Below are the code and all the weights of a small trained network. Each question names an input and a target symbol and asks about switching units off, where a switched-off unit gives its printed mean instead of its output.

import numpy as np


def w(rows, s, z=0):
    codes = np.array(rows[::2]) - 128.0
    scale = np.full(codes.shape[1], s)
    scale[-1] = z or s
    return codes * scale


def norm(h):
    return h / np.sqrt((h * h).mean(-1, keepdims=True) + 1e-5)


def softmax(a):
    e = np.exp(a - a.max(-1, keepdims=True))
    return e / e.sum(-1, keepdims=True)


def log_softmax(a):
    a = a - a.max(-1, keepdims=True)
    return a - np.log(np.exp(a).sum(-1, keepdims=True))


def net(x, mask):
    ids = ['ΔΘΛΠΦΨΩγεζημστ'.index(c) for c in x.split()]
    T = len(ids)
    res = E[ids] + P[:T]
    u = 0
    for l in range(3):
        r = norm(res)
        for j in range(3):
            rows = slice(2 * j, 2 * j + 2)
            q, k, v = (r @ M[l][rows].T for M in (Q, K, V))
            z = softmax(np.where(np.tri(T) > 0, q @ k.T / 2**0.5, -1e9)) @ v
            o = O[l][rows]
            res = res + np.where(mask[u + j], z, o[:, -1]) @ o[:, :-1]
        u += 3
    return log_softmax(norm(res)[-1] @ U[:, :-1].T + U[:, -1])


Q, K, V, O = {}, {}, {}, {}
E = w([
[147,96,75,104,164,142,172,146,79,180,44],'Δ',
[140,151,144,139,93,81,136,126,125,99,94],'Θ',
[148,158,123,158,119,101,143,126,144,113,116],'Λ',
[139,166,128,141,86,100,126,113,141,159,115],'Π',
[161,122,119,137,109,97,125,97,146,98,111],'Φ',
[156,164,138,137,117,120,116,96,129,109,107],'Ψ',
[185,207,138,22,195,96,4,179,192,71,159],'Ω',
[56,49,165,90,165,198,95,171,199,177,99],'γ',
[57,94,167,37,129,137,156,7,103,185,221],'ε',
[170,122,148,92,86,225,127,196,124,149,150],'ζ',
[166,124,112,141,75,82,111,85,140,144,102],'η',
[49,126,109,181,38,182,110,116,128,91,46],'μ',
[15,140,31,122,147,47,142,181,127,70,143],'σ',
[140,159,117,146,93,110,147,104,163,119,126],'τ',
],0.019)
P = w([
[139,105,36,176,127,151,54,231,25,200,209],'0',
[143,137,163,107,152,172,177,162,227,40,92],'1',
[179,136,154,109,166,158,168,172,243,56,100],'2',
[190,142,156,83,149,165,164,169,253,43,99],'3',
[204,115,149,116,156,164,170,155,222,33,110],'4',
[193,136,148,122,172,160,149,155,239,35,65],'5',
],0.0053)
Q[0] = w([
[2,63,40,88,160,112,133,122,75,156,131],'0.h1',
[48,70,54,133,72,140,132,185,153,201,66],'0.h1',
[34,98,189,73,193,99,110,139,130,89,174],'0.h2',
[158,225,61,121,105,62,77,59,89,100,186],'0.h2',
[104,175,52,90,121,152,45,192,159,180,123],'0.h3',
[126,121,52,49,239,108,99,125,46,102,115],'0.h3',
],0.0098)
K[0] = w([
[63,19,110,60,154,130,205,182,194,37,54],'0.h1',
[68,83,127,144,90,157,191,187,174,109,10],'0.h1',
[98,97,203,65,202,65,180,74,211,93,155],'0.h2',
[80,183,72,123,117,21,35,157,65,129,228],'0.h2',
[113,102,99,129,145,142,124,254,167,179,80],'0.h3',
[120,107,77,22,230,60,182,107,117,143,72],'0.h3',
],0.0082)
V[0] = w([
[137,190,113,164,128,188,132,68,62,123,165],'0.h1',
[196,246,161,171,154,151,8,105,62,227,167],'0.h1',
[202,178,173,138,143,144,224,37,115,75,129],'0.h2',
[154,133,162,117,136,128,71,147,33,88,76],'0.h2',
[145,127,2,61,157,140,122,229,112,152,24],'0.h3',
[99,197,95,123,96,181,71,109,146,146,168],'0.h3',
],0.0062)
O[0] = w([
[160,145,69,108,146,168,113,214,195,148,164,123],'0.h1',
[121,124,100,49,78,167,155,188,166,201,160,160],'0.h1',
[206,82,93,158,136,213,114,94,67,105,123,64],'0.h2',
[147,60,195,136,107,171,124,196,110,180,208,156],'0.h2',
[192,128,128,164,254,145,104,114,146,65,112,254],'0.h3',
[167,158,149,49,112,148,85,161,96,63,81,120],'0.h3',
],0.0071,0.008)
Q[1] = w([
[57,117,103,98,137,131,107,114,53,76,49],'1.h1',
[137,254,101,145,59,83,118,60,163,143,139],'1.h1',
[178,230,139,94,127,110,236,159,225,167,95],'1.h2',
[158,88,98,82,121,239,144,98,136,180,151],'1.h2',
[145,121,197,83,217,93,192,65,104,50,205],'1.h3',
[46,106,166,193,151,220,3,19,86,151,114],'1.h3',
],0.008)
K[1] = w([
[83,170,174,151,177,121,169,35,169,70,52],'1.h1',
[81,164,82,147,89,92,32,159,77,138,197],'1.h1',
[92,56,110,120,181,141,70,255,71,196,175],'1.h2',
[202,180,179,32,107,178,193,41,179,161,149],'1.h2',
[129,51,216,180,195,113,249,65,142,179,114],'1.h3',
[93,100,195,143,112,209,100,47,136,127,66],'1.h3',
],0.0075)
V[1] = w([
[135,201,100,96,130,100,159,109,116,120,2],'1.h1',
[101,135,171,136,155,111,182,145,160,106,202],'1.h1',
[151,220,177,105,107,119,169,141,21,154,87],'1.h2',
[177,124,135,100,147,77,165,83,111,94,126],'1.h2',
[137,144,46,121,84,187,70,154,116,110,103],'1.h3',
[201,127,161,101,153,59,135,97,79,186,209],'1.h3',
],0.0084)
O[1] = w([
[181,206,56,160,213,110,108,90,218,180,178,224],'1.h1',
[68,131,151,170,134,127,201,186,103,178,133,116],'1.h1',
[145,151,168,158,115,170,54,138,153,254,99,6],'1.h2',
[141,175,151,166,61,149,164,85,108,143,139,33],'1.h2',
[89,173,115,135,132,149,167,80,48,57,115,187],'1.h3',
[127,103,87,92,117,57,150,161,146,215,217,61],'1.h3',
],0.0075,0.0025)
Q[2] = w([
[230,148,142,171,231,184,113,100,169,148,163],'2.h1',
[116,149,187,117,190,100,153,1,147,145,138],'2.h1',
[172,182,144,88,6,72,204,148,156,103,99],'2.h2',
[109,118,163,107,212,209,1,117,159,112,160],'2.h2',
[159,148,154,123,10,39,173,166,218,91,123],'2.h3',
[204,166,71,188,58,42,168,187,216,74,105],'2.h3',
],0.0081)
K[2] = w([
[168,119,180,163,150,176,181,97,176,120,116],'2.h1',
[92,144,179,146,156,72,150,9,160,153,120],'2.h1',
[106,141,91,128,109,63,92,224,101,132,157],'2.h2',
[166,139,163,111,173,148,161,113,156,127,67],'2.h2',
[64,117,71,80,112,108,64,198,84,145,158],'2.h3',
[90,118,47,164,120,96,71,199,68,124,103],'2.h3',
],0.011)
V[2] = w([
[162,170,254,159,110,168,180,33,228,137,184],'2.h1',
[136,170,208,52,157,181,27,92,152,103,249],'2.h1',
[81,130,74,193,163,152,81,211,59,73,95],'2.h2',
[142,98,196,89,175,198,156,107,222,25,142],'2.h2',
[150,141,52,158,127,117,102,54,85,37,238],'2.h3',
[56,146,252,203,26,72,28,120,139,100,227],'2.h3',
],0.0062)
O[2] = w([
[99,132,90,57,2,115,160,245,136,175,115,96],'2.h1',
[27,155,125,38,50,208,160,64,160,172,160,119],'2.h1',
[176,125,111,168,143,136,215,147,199,229,145,151],'2.h2',
[76,201,170,26,199,118,162,226,39,124,160,163],'2.h2',
[207,169,241,52,74,164,148,103,114,129,143,127],'2.h3',
[135,209,135,178,148,248,178,97,201,56,230,7],'2.h3',
],0.0066,0.011)
U = w([
[179,61,105,124,201,169,204,66,89,222,54,158],'Δ',
[176,66,174,122,99,137,34,61,164,101,148,103],'Θ',
[136,82,144,223,83,163,87,197,155,127,160,189],'Λ',
[188,231,55,70,99,114,145,113,61,116,95,52],'Π',
[181,89,139,100,95,115,171,135,76,42,169,116],'Φ',
[171,174,176,174,87,113,174,178,193,163,103,64],'Ψ',
[177,157,203,72,174,113,1,173,160,103,222,68],'Ω',
[16,64,226,105,189,150,115,123,169,134,69,2],'γ',
[57,143,142,106,137,144,193,39,81,190,159,247],'ε',
[152,92,89,106,92,234,156,244,89,128,98,138],'ζ',
[116,128,169,120,41,45,53,186,70,121,90,91],'η',
[122,131,149,211,63,205,78,133,100,69,57,231],'μ',
[58,171,13,159,156,49,152,136,82,51,187,94],'σ',
[89,107,8,126,123,142,71,130,205,155,79,23],'τ',
],0.0073,0.0042)

Each question gives the input, a string of symbols that net reads in full, and the target symbol t.
The units are the heads (2 rows each of Q, K, V and O). Each row of codes is followed by its name. A weight is (code - 128) times the scale printed after its matrix; where a second scale follows, it is the last column's (O and U).
mask holds one flag per head, layer by layer. A switched-off head (its flag False) gives its mean, the last column of its rows in O, instead of its output. The means were averaged over made-up inputs and are rounded, as every weight is.
A unit's drop is (log p(t) with every unit on - log p(t) with that unit switched off) / (log p(t) with every unit on - log p(t) with every unit switched off).
The circuit of an input: a set's keep is (log p(t) with only the set's units on - log p(t) with every unit switched off) / (log p(t) with every unit on - log p(t) with every unit switched off). Starting from all 9 units, units are removed one at a time, each time the one whose removal leaves the highest keep (on an exact tie, the one counted first), for as long as the keep stays at least 0.8.
circuit, biggest first: the units of the circuit, biggest drop first
unit that matters most: the unit with the biggest drop
which heads matter: for each layer, one digit per head in row order, 1 if its drop is at least 0.15 and else 0, layers parted by /
drop of u: that unit's drop, to one decimal
input Π σ Λ Λ, target τ: which heads matter -> 100 / 000 / 011
input ε μ σ Ω Δ Ψ, target μ: which heads matter -> 001 / 101 / 011
input Ψ Δ Δ Ψ Π τ, target ζ: which heads matter -> 110 / 000 / 000
input ζ Π Φ Δ η, target γ: which heads matter -> 010 / 110 / 101
input Δ Ψ ζ Δ Π τ, target η: which heads matter -> 001 / 000 / 000
input Λ ε Λ Λ η, target Δ: unit that matters most -> 0.h1
input Λ τ τ Δ τ Ψ, target Δ: which heads matter -> 101 / 101 / 110
input Δ Ψ Δ Ψ, target η: circuit, biggest first -> (0.h3, 2.h3)
input Π Δ τ, target τ: circuit, biggest first -> (0.h1, 2.h2, 2.h3)
input σ Ω Θ Π, target Ψ: which heads matter -> 010 / 000 / 011
input τ ε η Δ Φ Π, target Π: which heads matter -> 010 / 001 / 000
input Δ τ σ Ψ, target η: circuit, biggest first -> (0.h3, 0.h1, 2.h3)
input Δ Φ Φ Ψ η, target η: circuit, biggest first -> (0.h3, 2.h2)
input Λ Δ η ζ Λ, target Δ: unit that matters most -> 0.h1
input ε Π Φ Ψ η Ψ, target μ: which heads matter -> 001 / 100 / 000
input Λ Ψ σ Φ Ω Π, target Δ: which heads matter -> 100 / 101 / 110
input Ω Φ Δ Π μ Π, target ε: which heads matter -> 000 / 100 / 100
input Δ Φ τ Π, target η: which heads matter -> 001 / 000 / 010
input Δ μ ε Φ, target η: which heads matter -> 001 / 000 / 000
input Δ Ψ Δ Ω Θ, target η: unit that matters most -> 0.h3
input ε Θ Ψ Π, target μ: which heads matter -> 000 / 000 / 000
input Ψ Δ Π, target ζ: drop of 1.h1 -> 0.1
input Φ Φ Δ Ψ μ Π, target Φ: drop of 1.h1 -> 0.2
input Π μ Ψ ε Λ Λ, target τ: drop of 1.h2 -> 0.1
input Θ τ Ψ, target Λ: drop of 0.h2 -> 0.3
